Below are the code and all the weights of a small trained network. Each question names an input and a class and asks about switching units off, where a switched-off unit gives its printed mean instead of its output.

import numpy as np


def w(rows, s, z=0):
    codes = np.array(rows[::2]) - 128.0
    scale = np.full(codes.shape[1], s)
    scale[-1] = z or s
    return codes * scale


def norm(h):
    return h / np.sqrt((h * h).mean(-1, keepdims=True) + 1e-5)


def f(y):
    return np.maximum(y, 0)


def log_softmax(a):
    a = a - a.max(-1, keepdims=True)
    return a - np.log(np.exp(a).sum(-1, keepdims=True))


def net(x, mask):
    res = np.array(x, float).reshape(1, 2) / 4 @ E
    u = 0
    for l in range(3):
        y = f(norm(res) @ A[l][:, :-1].T + A[l][:, -1])
        res = res + np.where(mask[u : u + 3], y, B[l][:, -1]) @ B[l][:, :-1]
        u += 3
    return log_softmax(norm(res)[-1] @ U[:, :-1].T + U[:, -1])


A, B = {}, {}
E = w([
[181,212,254,76,173,141,172,49,201,141],'x0',
[63,33,51,26,118,26,140,108,88,11],'x1',
],0.0098)
A[0] = w([
[190,204,163,224,97,143,139,169,160,196,139],'L0N0',
[176,150,112,221,164,165,95,110,124,187,44],'L0N1',
[186,252,200,132,176,186,167,79,244,137,1],'L0N2',
],0.011,0.0049)
B[0] = w([
[71,56,132,137,122,118,221,121,149,44,241],'L0N0',
[69,103,84,89,109,193,100,204,147,114,196],'L0N1',
[218,216,161,121,109,94,4,92,135,209,255],'L0N2',
],0.013,0.015)
A[1] = w([
[152,220,99,189,187,180,88,103,60,76,1],'L1N0',
[114,201,66,115,74,144,93,156,94,161,103],'L1N1',
[139,201,200,61,128,70,165,3,195,59,182],'L1N2',
],0.0069,0.0015)
B[1] = w([
[175,68,72,116,196,158,156,59,214,170,136],'L1N0',
[203,47,1,73,138,136,184,152,166,137,159],'L1N1',
[170,89,147,89,225,55,248,116,124,203,254],'L1N2',
],0.0088,0.0082)
A[2] = w([
[159,118,47,138,153,91,129,140,49,140,194],'L2N0',
[11,140,120,254,87,204,138,193,154,80,2],'L2N1',
[145,96,138,29,177,110,215,47,180,146,110],'L2N2',
],0.0088,0.0026)
B[2] = w([
[198,190,112,172,78,108,100,137,9,146,217],'L2N0',
[68,126,109,144,102,173,167,175,170,90,236],'L2N1',
[42,128,158,156,205,157,184,97,145,99,255],'L2N2',
],0.014,0.0084)
U = w([
[72,129,128,96,202,91,223,85,74,92,101],'0',
[197,155,40,148,72,105,29,144,18,99,12],'1',
[252,206,186,89,142,135,73,68,227,225,255],'2',
[28,80,76,102,93,234,121,203,182,94,189],'3',
],0.013,0.00088)

Each question gives the input, the list of numbers given to net, and the class t.
The units are the neurons (one row each of A and B). Each row of codes is followed by its name. A weight is (code - 128) times the scale printed after its matrix; where a second scale follows, it is the last column's (A, B and U).
mask holds one flag per neuron, layer by layer. A switched-off neuron (its flag False) gives its mean, the last column of its row in B, instead of its output. The means were averaged over made-up inputs and are rounded, as every weight is.
A unit's drop is (log p(t) with every unit on - log p(t) with that unit switched off) / (log p(t) with every unit on - log p(t) with every unit switched off).
The circuit of an input: a set's keep is (log p(t) with only the set's units on - log p(t) with every unit switched off) / (log p(t) with every unit on - log p(t) with every unit switched off). Starting from all 9 units, units are removed one at a time, each time the one whose removal leaves the highest keep (on an exact tie, the one counted first), for as long as the keep stays at least 0.8.
circuit, biggest first: the units of the circuit, biggest drop first
top k neurons: the k neurons with the biggest drops, biggest first
k most important neurons of layer l: the k neurons of layer l with the biggest drops, biggest first
drop of u: that unit's drop, to one decimal
input [0,-3], class 3: circuit, biggest first => (L0N1)
input [0,-5], class 3: top 2 neurons => (L0N0 L0N1)
input [6,3], class 2: top 2 neurons => (L0N2 L0N0)
input [-6,-1], class 1: top 3 neurons => (L0N0 L2N0 L0N1)
input [-1,-5], class 3: top 2 neurons => (L0N1 L0N0)
input [-4,8], class 1: top 2 neurons => (L0N0 L1N2)
input [-2,6], class 1: top 2 neurons => (L0N0 L1N2)
input [7,5], class 2: 2 most important neurons of layer 0 => (L0N0 L0N2)
input [-1,1], class 1: top 3 neurons => (L0N0 L1N2 L0N2)
input [-7,4], class 1: drop of L0N0 => 0.9
input [8,5], class 2: drop of L0N2 => 0.6
input [-7,0], class 1: drop of L0N0 => 1.8
